Below are the code and all the weights of a small trained network. Each question names an input and a class and asks about switching units off, where a switched-off unit gives its printed mean instead of its output.

import numpy as np


def w(rows, s, z=0):
    codes = np.array(rows[::2]) - 128.0
    scale = np.full(codes.shape[1], s)
    scale[-1] = z or s
    return codes * scale


def norm(h):
    return h / np.sqrt((h * h).mean(-1, keepdims=True) + 1e-5)


def f(y):
    return np.maximum(y, 0)


def log_softmax(a):
    a = a - a.max(-1, keepdims=True)
    return a - np.log(np.exp(a).sum(-1, keepdims=True))


def net(x, mask):
    res = np.array(x, float).reshape(1, 4) / 4 @ E
    u = 0
    for l in range(2):
        y = f(norm(res) @ A[l][:, :-1].T + A[l][:, -1])
        res = res + np.where(mask[u : u + 5], y, B[l][:, -1]) @ B[l][:, :-1]
        u += 5
    return log_softmax(norm(res)[-1] @ U[:, :-1].T + U[:, -1])


A, B = {}, {}
E = w([
[255,179,103,171],'x0',
[188,69,170,100],'x1',
[51,121,1,85],'x2',
[182,196,147,47],'x3',
],0.0026)
A[0] = w([
[2,183,57,127,3],'L0N1',
[119,80,201,178,16],'L0N2',
[119,192,128,180,137],'L0N3',
[178,134,96,215,16],'L0N4',
[40,87,127,151,113],'L0N5',
],0.0051,0.0032)
B[0] = w([
[2,198,43,165,251],'L0N1',
[42,103,188,178,169],'L0N2',
[155,74,115,93,205],'L0N3',
[157,97,84,182,165],'L0N4',
[155,187,119,96,248],'L0N5',
],0.0067,0.0019)
A[1] = w([
[103,55,92,131,103],'L1N1',
[102,31,102,39,1],'L1N2',
[206,108,82,254,8],'L1N3',
[97,71,209,191,32],'L1N4',
[142,155,89,96,151],'L1N5',
],0.0049,0.003)
B[1] = w([
[142,139,134,105,175],'L1N1',
[143,74,91,104,161],'L1N2',
[169,86,76,254,221],'L1N3',
[101,81,161,140,198],'L1N4',
[125,120,152,150,248],'L1N5',
],0.011,0.0017)
U = w([
[232,196,201,93,166],'0',
[200,91,100,255,163],'1',
[140,39,103,59,118],'2',
[40,181,57,137,190],'3',
[190,187,64,115,59],'4',
[134,131,140,143,1],'5',
[91,159,196,94,62],'6',
[92,43,244,185,135],'7',
],0.016,0.0079)

Each question gives the input, the list of numbers given to net, and the class t.
The units are the neurons (one row each of A and B). Each row of codes is followed by its name. A weight is (code - 128) times the scale printed after its matrix; where a second scale follows, it is the last column's (A, B and U).
mask holds one flag per neuron, layer by layer. A switched-off neuron (its flag False) gives its mean, the last column of its row in B, instead of its output. The means were averaged over made-up inputs and are rounded, as every weight is.
A unit's drop is (log p(t) with every unit on - log p(t) with that unit switched off) / (log p(t) with every unit on - log p(t) with every unit switched off).
The circuit of an input: a set's keep is (log p(t) with only the set's units on - log p(t) with every unit switched off) / (log p(t) with every unit on - log p(t) with every unit switched off). Starting from all 10 units, units are removed one at a time, each time the one whose removal leaves the highest keep (on an exact tie, the one counted first), for as long as the keep stays at least 0.8.
units of the circuit, in order: the units of the circuit, biggest drop first
most important unit: the unit with the biggest drop
top k neurons: the k neurons with the biggest drops, biggest first
k most important neurons of layer l: the k neurons of layer l with the biggest drops, biggest first
drop of u: that unit's drop, to one decimal
input [1,6,8,1], class 2: top 2 neurons : L0N1, L1N2
input [3,6,4,5], class 0: 2 most important neurons of layer 0 : L0N1, L0N3
input [-7,7,4,-4], class 2: most important unit : L1N2
input [-1,7,1,0], class 2: top 2 neurons : L1N2, L1N3
input [5,-7,0,7], class 0: top 3 neurons : L0N1, L1N3, L1N5
input [0,3,2,-2], class 2: top 2 neurons : L0N1, L1N3
input [0,-6,-2,5], class 0: top 2 neurons : L0N1, L1N3
input [5,-8,-1,6], class 0: drop of L1N3 : 0.4
input [2,-4,0,4], class 0: units of the circuit, in order : L0N1, L1N3
input [-1,-2,1,7], class 0: drop of L0N1 : 0.6
input [-1,6,2,-3], class 2: drop of L1N4 : 0.0
